[115 105 111 122 137 100 128 117 124 107 126 148 124 116 114]
The entry just left of 117 -> 128
The second smallest entry is 105
The fourth-last entry is 148
Report the second largest entry.
Answer: 137
The 3rd entry from the left: 111

grid =
[[135 135 110 121 136 127 116]
 [131 129 120 124 131 127 122]
 [125 125 135 131 125 128 132]
 [128 127 130 128 127 128 129]
 [138 136 103 116 140 128 112]
 [130 128 125 129 129 123 126]
 [128 129 128 130 128 127 129]
 [135 134 109 118 137 129 115]]
Rows and columns are numbered from 0.
Report the bottom-left entry.
135
Report the entry in the top-left corner.
135
Report the entry at row 2, column 1.
125
The entry directly below 138 -> 130
The entry just left of 120 -> 129
The entry at row 2, column 0: 125
Report the bottom-right entry.
115
Report the entry at row 1, column 0.
131
Report the minimum.
103
Report the entry in row 1 and column 2.
120
The entry at row 0, column 2 -> 110
The entry just right of 138 -> 136
The entry directly below the largest entry is 129
Report the entry at row 0, column 1.
135
The entry just right of 134 -> 109

((127, 120, 132, 104, 117, 131, 118, 124, 125, 139, 126, 131, 100), (111, 115, 126, 138, 124, 124, 130, 150, 123, 128, 116, 130, 118))
The 1st entry in reading order: 127
The entry just left of 116 -> 128
Which number is the largest entry?
A: 150
Which number is the third entry in reading order?
A: 132
Which number is the entry just right of 104?
A: 117
The 3rd largest entry is 138
The entry just left of the largest entry -> 130

[[135 149 154 155 155 155]
 [128 131 144 153 155 155]
 [135 149 154 155 155 155]
 [128 128 129 135 149 154]
 [129 130 139 152 155 155]
 [128 130 140 152 154 155]
 [128 129 137 150 154 155]
 [128 128 128 132 145 153]
 [141 152 155 155 155 155]
 [128 131 143 153 155 155]
 [128 128 128 134 147 154]
 [128 128 130 138 151 154]
 [128 129 133 146 154 155]
 [129 136 150 155 154 155]
 [128 128 128 128 132 145]]
Counting starts at 0.
Read off the entry in the top-right corner.
Answer: 155
The entry in the bottom-right corner -> 145
The entry at row 2, column 1: 149
Read off the entry in row 2 and column 0.
Answer: 135
Read off the entry in row 1 and column 0.
Answer: 128
The entry in the top-left corner is 135
Read off the entry in the bottom-left corner.
Answer: 128
Read off the entry in row 0 and column 1.
Answer: 149
Read off the entry just left of 144.
Answer: 131
Read off the entry just right of 151.
Answer: 154
The entry directly below 137: 128
The entry at row 0, column 2: 154
Read off the entry just right of 143.
Answer: 153
The entry directly below 143 is 128
The entry directly below 147 -> 151

data =
[[147 112 144 155 125 124 125 119 121 144 147 119]
 [113 141 111 106 123 129 120 138 140 113 112 122]
 [147 112 146 155 126 125 124 120 122 145 147 120]
 [113 140 110 107 122 126 119 138 141 114 113 120]
 [149 112 145 157 125 123 125 119 120 145 149 120]
 [109 141 111 100 125 139 124 136 138 110 107 123]
 [148 111 145 156 125 122 124 120 122 145 148 119]
 [113 140 109 106 121 126 119 137 140 113 113 119]
 [111 141 110 104 123 130 120 139 142 112 110 121]
 [149 112 145 157 125 121 125 119 119 145 150 119]
 [149 114 141 156 121 113 121 120 123 145 149 114]
 [111 142 109 103 123 131 121 138 141 112 110 122]
 [111 141 109 104 122 129 121 138 140 111 111 120]
 [148 112 144 156 125 122 125 119 120 144 149 118]]
Counting starts at 0.
Give the bottom-right entry.
A: 118
The bottom-left entry: 148
The entry in the top-right corner is 119
Give the entry in row 0 and column 2.
A: 144
The entry in row 2 and column 1 -> 112
Give the entry at row 1, column 1.
A: 141
Give the entry at row 0, column 0.
A: 147
Give the entry in row 1 and column 0.
A: 113
The entry directly above the smallest entry -> 157
The entry in row 2 and column 0 is 147
Give the entry at row 0, column 1.
A: 112
Give the entry at row 1, column 2.
A: 111
Give the entry directly below the smallest entry.
A: 156
Give the entry directly above 103.
A: 156
The entry just left of the smallest entry is 111
The bottom entry of the column that holds the smallest entry is 156

Questions about the row below.
1) The 1st entry from the left?
2) The last entry?
3) The 3rd smallest entry?
4) The third entry from the right?
[126, 115, 103, 125, 136, 143, 155, 139, 133]
1) 126
2) 133
3) 125
4) 155

a = 103,133,104,132,130,135,129,120,129
The minimum is 103
The entry just right of 120 -> 129

A =
[[132 124 115 131 114 125 130 127 133 134 148 135]
 [124 124 118 130 114 125 126 127 135 128 147 119]
 [133 125 110 119 134 120 129 128 135 144 131 128]
 [133 125 112 134 130 121 124 129 136 140 141 134]
 [124 128 132 137 114 129 116 128 131 138 152 126]
 [133 126 117 126 124 122 128 129 126 123 115 108]
 [122 129 138 128 114 136 120 127 126 132 120 127]
 [127 129 121 119 134 122 117 126 135 130 124 115]
 [125 124 119 140 128 121 126 130 127 125 118 116]
 [125 128 132 141 131 126 117 132 128 135 144 124]
 [133 128 132 125 121 131 115 128 135 138 150 120]]
Counting starts at 0.
The bottom entry of the column that holds the smallest entry is 120
The bottom-left entry is 133
The entry in row 0 and column 0 is 132
Report the entry directly below the smallest entry.
Answer: 127
Report the entry at row 1, column 2.
Answer: 118
The entry in row 0 and column 1: 124
The entry at row 2, column 0 -> 133
Report the entry just right of the largest entry.
Answer: 126
Report the entry at row 0, column 2.
Answer: 115
The entry in row 1 and column 1 is 124
The entry directly above the largest entry -> 141
The minimum is 108
The entry just left of the smallest entry -> 115
Report the top-right entry.
Answer: 135
The entry in row 2 and column 2: 110
The entry just right of 147 -> 119
The largest entry -> 152

Questions about the row below.
1) Report the entry just left of 134.
2) Report the maximum.
3) Report the 1st entry from the right.
4) Report the first entry.
113,131,118,102,135,132,126,134,132,113,112,123
1) 126
2) 135
3) 123
4) 113

[[126 124 134 130 123 140 132 126 118 123 123 127 124 144]
 [124 119 127 125 134 136 118 125 123 124 115 132 127 120]
 [131 127 107 127 129 129 130 129 133 124 129 119 134 127]
 [129 130 116 128 133 123 106 126 127 130 109 128 136 132]
 [125 126 125 128 133 122 133 116 130 112 136 127 121 122]
 [138 117 147 130 129 133 140 124 133 132 142 128 112 133]
 [128 138 131 130 125 123 127 121 132 127 137 139 128 137]
 [128 117 129 128 130 124 125 130 132 120 134 132 120 131]
 [115 121 127 121 128 118 121 126 127 134 131 128 124 132]
 [141 124 129 127 126 132 130 123 137 135 133 120 137 125]]
The smallest entry: 106
The largest entry in the last column: 144
The 3rd smallest entry -> 109
The 1st entry on the main diagonal: 126
The entry just right of the largest entry?
Answer: 130
The smallest entry in the last column -> 120
The last entry, reading row by row?
Answer: 125
The entry in the bottom-left corner?
Answer: 141
The fourth entry in reading order?
Answer: 130
The last entry in the row that holds the largest entry: 133
The 2nd entry on the main diagonal?
Answer: 119
The entry directly below 147: 131
The 3rd largest entry -> 142
The first entry of the smallest entry's row?
Answer: 129
The top entry of the column that holds the smallest entry is 132
The fifth entry, reading row by row: 123
The smallest entry in the first row -> 118
The third entry on the main diagonal: 107
The entry just left of 106 -> 123
The bottom entry of the column that holds the smallest entry: 130
The third entry in reading order is 134
The 4th entry from the end, reading row by row: 133
The entry directly below 139?
Answer: 132
